Here is a tiny trained network, its code and every weight. The questions are about switching its units off for an input and a class, where a switched-off unit gives its printed mean instead of its output.

import numpy as np


def w(rows, s, z=0):
    codes = np.array(rows[::2]) - 128.0
    scale = np.full(codes.shape[1], s)
    scale[-1] = z or s
    return codes * scale


def f(y):
    return y / 2 * (1 + np.tanh(0.7978845608 * (y + 0.044715 * y**3)))


def log_softmax(a):
    a = a - a.max(-1, keepdims=True)
    return a - np.log(np.exp(a).sum(-1, keepdims=True))


def net(x, mask):
    res = np.array(x, float).reshape(1, 7) / 4 @ E
    y = f(res @ A[0][:, :-1].T + A[0][:, -1])
    res = res + np.where(mask, y, B[0][:, -1]) @ B[0][:, :-1]
    return log_softmax(res[-1] @ U[:, :-1].T + U[:, -1])


A, B = {}, {}
E = w([
[127,127,128,128],'x0',
[135,41,141,51],'x1',
[102,2,55,217],'x2',
[130,127,125,127],'x3',
[192,134,168,177],'x4',
[129,124,127,127],'x5',
[127,126,127,128],'x6',
],0.0074)
A[0] = w([
[6,142,90,80,56],'N0',
[235,104,176,164,48],'N1',
[134,174,164,83,59],'N2',
[96,203,107,190,139],'N3',
[165,72,151,74,47],'N4',
[126,161,113,150,2],'N5',
],0.011,0.0056)
B[0] = w([
[136,215,178,209,206],'N0',
[64,235,149,175,155],'N1',
[108,33,92,217,198],'N2',
[110,96,117,45,255],'N3',
[55,143,77,38,156],'N4',
[4,156,24,144,99],'N5',
],0.026,0.0037)
U = w([
[86,248,97,202,76],'0',
[163,64,202,109,224],'1',
[106,2,59,226,44],'2',
[74,116,87,29,1],'3',
[208,98,157,114,208],'4',
[197,80,182,112,172],'5',
[217,93,167,113,169],'6',
],0.0098,0.0071)

Each question gives the input, the list of numbers given to net, and the class t.
The units are the neurons (one row each of A and B). Each row of codes is followed by its name. A weight is (code - 128) times the scale printed after its matrix; where a second scale follows, it is the last column's (A, B and U).
mask holds one flag per neuron, in row order. A switched-off neuron (its flag False) gives its mean, the last column of its row in B, instead of its output. The means were averaged over made-up inputs and are rounded, as every weight is.
A unit's drop is (log p(t) with every unit on - log p(t) with that unit switched off) / (log p(t) with every unit on - log p(t) with every unit switched off).
The circuit of an input: a set's keep is (log p(t) with only the set's units on - log p(t) with every unit switched off) / (log p(t) with every unit on - log p(t) with every unit switched off). Starting from all 6 units, units are removed one at a time, each time the one whose removal leaves the highest keep (on an exact tie, the one counted first), for as long as the keep stays at least 0.8.
units of the circuit, in order: the units of the circuit, biggest drop first
unit that matters most: the unit with the biggest drop
top k neurons: the k neurons with the biggest drops, biggest first
drop of u: that unit's drop, to one decimal
input [7,-8,3,-6,-5,1,5], class 3: unit that matters most -> N3
input [-7,8,5,-7,2,2,-6], class 3: top 3 neurons -> [N4, N2, N0]
input [-1,-8,0,7,-7,-1,-5], class 3: top 4 neurons -> [N3, N1, N2, N5]
input [7,7,-1,-4,4,-4,2], class 3: top 2 neurons -> [N4, N0]
input [-1,-6,-4,0,5,0,1], class 3: top 4 neurons -> [N3, N0, N5, N1]
input [1,7,-8,5,0,3,-4], class 2: top 2 neurons -> [N2, N3]
input [6,3,5,-6,6,-5,-1], class 0: top 3 neurons -> [N1, N3, N2]
input [-8,4,-4,5,-8,-1,4], class 0: top 2 neurons -> [N0, N3]
input [5,2,-4,7,7,1,5], class 0: top 2 neurons -> [N1, N3]
input [1,5,6,-7,-7,-6,2], class 0: top 3 neurons -> [N0, N3, N2]
input [5,7,-5,-4,-7,5,3], class 0: top 3 neurons -> [N0, N3, N4]
input [0,3,1,7,-8,5,-6], class 0: top 2 neurons -> [N0, N3]
input [-7,8,6,-5,5,-2,5], class 3: top 3 neurons -> [N4, N2, N0]
input [0,-7,5,3,8,6,-3], class 0: units of the circuit, in order -> [N1]
input [-6,-6,3,2,-5,1,-3], class 3: top 2 neurons -> [N3, N2]
input [-8,4,-8,4,7,2,5], class 2: top 2 neurons -> [N2, N0]
input [-3,-4,-8,5,6,6,-7], class 2: top 2 neurons -> [N2, N0]
input [0,-8,-6,0,0,4,3], class 3: drop of N0 -> 0.1
input [-2,4,1,7,8,-2,3], class 0: drop of N1 -> 0.9
input [4,-6,5,6,-4,-3,-6], class 1: unit that matters most -> N2
input [-6,5,-6,-1,2,3,3], class 2: drop of N2 -> 0.8
input [-8,-8,4,-3,1,0,-7], class 3: drop of N3 -> 0.5
